Below is a small trained network, with its code and all its weights. Each question gives an input and a target symbol and asks what happens when units are switched off, that is, made to give their printed mean instead of their output.

import numpy as np


def w(rows, s, z=0):
    codes = np.array(rows[::2]) - 128.0
    scale = np.full(codes.shape[1], s)
    scale[-1] = z or s
    return codes * scale


def f(y):
    return np.maximum(y, 0)


def softmax(a):
    e = np.exp(a - a.max(-1, keepdims=True))
    return e / e.sum(-1, keepdims=True)


def log_softmax(a):
    a = a - a.max(-1, keepdims=True)
    return a - np.log(np.exp(a).sum(-1, keepdims=True))


def net(x, mask):
    ids = ['Σαγζθλω'.index(c) for c in x.split()]
    T = len(ids)
    res = E[ids] + P[:T]
    u = 0
    for l in range(2):
        q, k, v = (res @ M[l].T for M in (Q, K, V))
        z = softmax(np.where(np.tri(T) > 0, q @ k.T / 3**0.5, -1e9)) @ v
        res = res + np.where(mask[u], z, O[l][:, -1]) @ O[l][:, :-1]
        u += 1
        y = f(res @ A[l][:, :-1].T + A[l][:, -1])
        res = res + np.where(mask[u : u + 12], y, B[l][:, -1]) @ B[l][:, :-1]
        u += 12
    return log_softmax(res[-1] @ U[:, :-1].T + U[:, -1])


Q, K, V, O, A, B = {}, {}, {}, {}, {}, {}
E = w([
[124,203,188,97],'Σ',
[96,146,108,141],'α',
[186,115,74,208],'γ',
[128,95,189,91],'ζ',
[102,164,102,187],'θ',
[250,121,82,181],'λ',
[110,145,118,56],'ω',
],0.023)
P = w([
[84,253,246,249],'0',
[156,224,156,254],'1',
[147,189,105,208],'2',
[140,173,66,177],'3',
[145,154,37,152],'4',
[141,138,18,114],'5',
[141,117,16,128],'6',
[128,91,19,108],'7',
],0.0036)
Q[0] = w([
[102,246,71,178],'0.h1',
[30,129,151,128],'0.h1',
[30,73,111,162],'0.h1',
],0.011)
K[0] = w([
[127,188,89,187],'0.h1',
[2,194,140,91],'0.h1',
[83,98,177,223],'0.h1',
],0.009)
V[0] = w([
[217,201,222,108],'0.h1',
[168,98,207,213],'0.h1',
[184,27,145,3],'0.h1',
],0.0074)
O[0] = w([
[129,86,168,192,232],'0.h1',
[161,240,187,46,206],'0.h1',
[48,145,109,254,1],'0.h1',
],0.0082,0.004)
A[0] = w([
[75,187,115,166,178],'0.n1',
[150,112,70,89,118],'0.n2',
[167,114,185,104,105],'0.n3',
[118,85,108,194,135],'0.n4',
[43,54,3,131,2],'0.n5',
[135,158,130,208,92],'0.n6',
[137,87,119,78,147],'0.n7',
[126,123,83,151,179],'0.n8',
[101,177,114,113,155],'0.n9',
[125,48,144,63,99],'0.n10',
[121,131,126,167,104],'0.n11',
[69,193,187,98,112],'0.n12',
],0.015,0.0083)
B[0] = w([
[147,140,97,35,175],'0.n1',
[116,146,172,177,241],'0.n2',
[91,114,112,210,249],'0.n3',
[211,180,141,79,159],'0.n4',
[67,62,78,197,154],'0.n5',
[147,62,128,86,177],'0.n6',
[31,184,59,169,200],'0.n7',
[148,178,157,118,192],'0.n8',
[125,133,96,80,209],'0.n9',
[255,109,134,114,176],'0.n10',
[127,165,92,140,131],'0.n11',
[182,75,104,72,253],'0.n12',
],0.01,0.0053)
Q[1] = w([
[254,120,99,188],'1.h1',
[179,186,107,188],'1.h1',
[82,71,77,174],'1.h1',
],0.0079)
K[1] = w([
[255,164,109,106],'1.h1',
[175,100,135,71],'1.h1',
[122,98,140,233],'1.h1',
],0.0099)
V[1] = w([
[100,3,93,134],'1.h1',
[228,49,123,114],'1.h1',
[101,144,245,65],'1.h1',
],0.0075)
O[1] = w([
[236,134,72,86,50],'1.h1',
[99,72,2,99,255],'1.h1',
[71,240,107,25,103],'1.h1',
],0.0064,0.0063)
A[1] = w([
[136,97,145,181,2],'1.n1',
[149,146,93,97,174],'1.n2',
[158,151,76,89,230],'1.n3',
[135,245,141,199,192],'1.n4',
[141,113,144,89,170],'1.n5',
[125,212,103,51,25],'1.n6',
[125,134,70,132,122],'1.n7',
[22,153,132,218,220],'1.n8',
[94,112,237,52,55],'1.n9',
[218,105,125,84,124],'1.n10',
[217,124,143,106,63],'1.n11',
[183,135,200,204,115],'1.n12',
],0.012,0.0061)
B[1] = w([
[166,163,148,1,143],'1.n1',
[137,149,156,106,199],'1.n2',
[135,182,213,92,248],'1.n3',
[103,100,97,80,176],'1.n4',
[187,126,114,83,169],'1.n5',
[130,13,130,183,194],'1.n6',
[126,127,188,130,171],'1.n7',
[34,84,86,140,158],'1.n8',
[68,169,142,128,151],'1.n9',
[112,100,121,189,212],'1.n10',
[86,122,154,151,177],'1.n11',
[91,176,97,141,182],'1.n12',
],0.01,0.011)
U = w([
[143,119,150,108,50],'Σ',
[96,129,199,138,4],'α',
[189,238,210,16,229],'γ',
[2,214,170,129,171],'ζ',
[158,59,97,92,60],'θ',
[30,82,209,161,3],'λ',
[165,172,211,211,173],'ω',
],0.007,0.0043)

Each question gives the input, a string of symbols that net reads in full, and the target symbol t.
The units are the heads (3 rows each of Q, K, V and O) and the neurons (one row each of A and B). Each row of codes is followed by its name. A weight is (code - 128) times the scale printed after its matrix; where a second scale follows, it is the last column's (O, A, B and U).
mask holds one flag per unit, layer by layer, with each layer's heads first. A switched-off unit (its flag False) gives its mean, the last column of its rows in O or B, instead of its output. The means were averaged over made-up inputs and are rounded, as every weight is.
A unit's drop is (log p(t) with every unit on - log p(t) with that unit switched off) / (log p(t) with every unit on - log p(t) with every unit switched off).
The circuit of an input: a set's keep is (log p(t) with only the set's units on - log p(t) with every unit switched off) / (log p(t) with every unit on - log p(t) with every unit switched off). Starting from the 12 units with the biggest drops (on a tie, the unit counted first), units are removed one at a time, each time the one whose removal leaves the highest keep (on an exact tie, the one counted first), for as long as the keep stays at least 0.8.
circuit, biggest first: the units of the circuit, biggest drop first
most important unit: the unit with the biggest drop
top k neurons: the k neurons with the biggest drops, biggest first
top k neurons in layer l: the k neurons of layer l with the biggest drops, biggest first
drop of u: that unit's drop, to one decimal
input γ ω γ ω, target ζ: top 2 neurons -> (0.n7; 0.n12)
input ω θ γ θ Σ γ, target γ: circuit, biggest first -> (0.h1)
input ζ ζ α γ ζ ω ω, target ζ: top 4 neurons -> (0.n5; 0.n7; 1.n8; 0.n3)
input ω Σ ζ γ θ, target γ: top 2 neurons in layer 1 -> (1.n3; 1.n10)
input ζ ζ ω α, target γ: top 3 neurons -> (0.n1; 0.n3; 1.n3)
input ζ θ γ λ λ ω α, target γ: top 2 neurons -> (0.n10; 1.n10)
input θ θ ζ, target ζ: top 2 neurons in layer 1 -> (1.n9; 1.n6)
input θ ω θ θ ζ, target ζ: circuit, biggest first -> (0.h1; 1.n6; 1.n8)
input λ ω ω ω Σ γ θ ω, target θ: top 2 neurons -> (0.n5; 0.n10)
input θ γ ζ θ γ, target ζ: top 2 neurons -> (0.n12; 0.n2)
input ω λ Σ ω ω, target λ: circuit, biggest first -> (0.h1; 0.n5)
input ω γ ω ω ζ, target ω: top 2 neurons -> (0.n4; 0.n3)
input α γ θ ω ω θ γ, target ζ: top 2 neurons -> (0.n7; 0.n2)
input ω ω ζ, target ω: most important unit -> 1.h1
input λ λ α ζ, target θ: top 2 neurons -> (1.n3; 0.n2)
input λ γ λ ζ, target θ: top 2 neurons -> (1.n3; 0.n12)
input α ω ω α ω ω, target θ: drop of 1.n11 -> 0.1
input ω ω ζ λ ω, target λ: drop of 0.n12 -> 0.4
input α λ θ, target γ: drop of 1.n11 -> 0.1
